Here is a tiny trained network, its code and every weight. The questions are about switching its units off for an input and a class, where a switched-off unit gives its printed mean instead of its output.

import numpy as np


def w(rows, s, z=0):
    codes = np.array(rows[::2]) - 128.0
    scale = np.full(codes.shape[1], s)
    scale[-1] = z or s
    return codes * scale


def f(y):
    return y / 2 * (1 + np.tanh(0.7978845608 * (y + 0.044715 * y**3)))


def log_softmax(a):
    a = a - a.max(-1, keepdims=True)
    return a - np.log(np.exp(a).sum(-1, keepdims=True))


def net(x, mask):
    res = np.array(x, float).reshape(1, 4) / 4 @ E
    y = f(res @ A[0][:, :-1].T + A[0][:, -1])
    res = res + np.where(mask, y, B[0][:, -1]) @ B[0][:, :-1]
    return log_softmax(res[-1] @ U[:, :-1].T + U[:, -1])


A, B = {}, {}
E = w([
[129,132,142,126,93,213,19],'x0',
[178,50,196,196,127,64,88],'x1',
[156,68,72,161,2,129,155],'x2',
[1,103,88,214,177,126,105],'x3',
],0.009)
A[0] = w([
[71,148,124,205,178,132,134,4],'n0',
[132,85,78,177,16,152,157,139],'n1',
[168,111,198,198,160,89,111,86],'n2',
[106,149,57,103,114,193,171,121],'n3',
[153,106,134,112,109,252,22,57],'n4',
[96,226,102,75,106,162,189,50],'n5',
[196,151,162,64,99,75,127,96],'n6',
[13,82,97,157,131,113,84,51],'n7',
[98,178,205,95,207,165,132,49],'n8',
[150,126,143,127,148,75,254,113],'n9',
[188,145,163,70,106,142,168,150],'n10',
[140,170,169,126,207,128,121,36],'n11',
[197,140,183,74,123,159,143,90],'n12',
[124,149,177,85,203,92,67,51],'n13',
[148,121,102,136,155,90,221,85],'n14',
[88,115,113,141,159,50,221,54],'n15',
[197,105,190,115,124,103,120,67],'n16',
[130,132,146,139,87,201,42,93],'n17',
[133,71,207,175,86,66,82,123],'n18',
[60,108,117,195,145,141,130,74],'n19',
[163,123,146,40,101,104,108,112],'n20',
[150,77,192,171,133,69,111,86],'n21',
[127,145,165,127,118,177,63,134],'n22',
],0.0088,0.002)
B[0] = w([
[86,133,140,143,77,112,76,196],'n0',
[144,40,116,68,81,2,73,254],'n1',
[168,188,60,81,117,203,136,209],'n2',
[193,149,61,82,149,169,103,213],'n3',
[167,57,155,217,224,155,117,252],'n4',
[123,160,56,134,146,175,84,223],'n5',
[87,145,144,188,109,123,24,197],'n6',
[52,179,148,153,59,123,74,238],'n7',
[191,68,113,72,77,56,99,213],'n8',
[143,80,141,203,218,131,89,228],'n9',
[82,172,168,171,111,112,100,200],'n10',
[142,56,105,91,112,46,94,185],'n11',
[40,193,193,160,67,113,94,194],'n12',
[194,66,102,80,52,26,98,203],'n13',
[135,78,114,202,199,132,111,198],'n14',
[129,131,141,172,178,122,99,222],'n15',
[141,174,139,129,117,163,92,183],'n16',
[163,68,136,186,222,152,119,221],'n17',
[163,180,70,59,138,217,133,233],'n18',
[88,199,183,137,83,131,37,208],'n19',
[71,160,167,137,109,124,97,177],'n20',
[177,202,72,75,155,213,117,213],'n21',
[164,101,144,146,163,108,141,191],'n22',
],0.0072,0.0074)
U = w([
[133,79,160,228,245,140,115,109],'0',
[42,211,201,168,53,127,89,106],'1',
[158,53,99,56,67,51,114,124],'2',
[149,209,39,65,155,216,123,123],'3',
[113,118,156,115,161,141,166,255],'4',
[115,133,147,102,112,152,200,85],'5',
],0.011,0.0088)

Each question gives the input, the list of numbers given to net, and the class t.
The units are the neurons (one row each of A and B). Each row of codes is followed by its name. A weight is (code - 128) times the scale printed after its matrix; where a second scale follows, it is the last column's (A, B and U).
mask holds one flag per neuron, in row order. A switched-off neuron (its flag False) gives its mean, the last column of its row in B, instead of its output. The means were averaged over made-up inputs and are rounded, as every weight is.
A unit's drop is (log p(t) with every unit on - log p(t) with that unit switched off) / (log p(t) with every unit on - log p(t) with every unit switched off).
The circuit of an input: a set's keep is (log p(t) with only the set's units on - log p(t) with every unit switched off) / (log p(t) with every unit on - log p(t) with every unit switched off). Starting from the 12 units with the biggest drops (on a tie, the unit counted first), units are removed one at a time, each time the one whose removal leaves the highest keep (on an exact tie, the one counted first), for as long as the keep stays at least 0.8.
circuit, biggest first: the units of the circuit, biggest drop first
most important unit: the unit with the biggest drop
k most important neurons: the k neurons with the biggest drops, biggest first
drop of u: that unit's drop, to one decimal
input [-6,0,5,-2], class 0: circuit, biggest first	(n9)
input [2,4,-3,4], class 1: 2 most important neurons	(n3 n7)
input [-6,3,2,7], class 1: circuit, biggest first	(n7 n19)
input [6,1,5,1], class 0: 2 most important neurons	(n4 n17)
input [5,-3,-6,5], class 2: 2 most important neurons	(n8 n13)
input [3,1,0,1], class 4: 3 most important neurons	(n9 n14 n15)
input [-8,-5,-8,-4], class 0: 4 most important neurons	(n9 n14 n1 n15)
input [2,-7,7,-4], class 2: 3 most important neurons	(n1 n18 n21)
input [-4,1,3,-1], class 0: 4 most important neurons	(n9 n13 n8 n14)
input [-3,0,2,-4], class 1: 2 most important neurons	(n4 n17)
input [-6,7,6,1], class 3: 4 most important neurons	(n18 n21 n2 n4)
input [4,4,5,3], class 2: 2 most important neurons	(n1 n9)
input [-8,-8,-3,6], class 0: 3 most important neurons	(n9 n15 n14)
input [6,-3,4,1], class 0: most important neuron	(n4)
input [-7,5,3,8], class 1: 3 most important neurons	(n7 n19 n4)
input [0,-6,-8,-6], class 2: 2 most important neurons	(n8 n13)
input [4,0,-5,-7], class 1: drop of n12	0.3
input [4,8,0,7], class 3: drop of n18	0.4
input [7,8,4,-6], class 3: drop of n21	0.6
input [0,6,-2,-5], class 3: drop of n2	0.3
input [4,4,-7,4], class 2: most important unit	n13
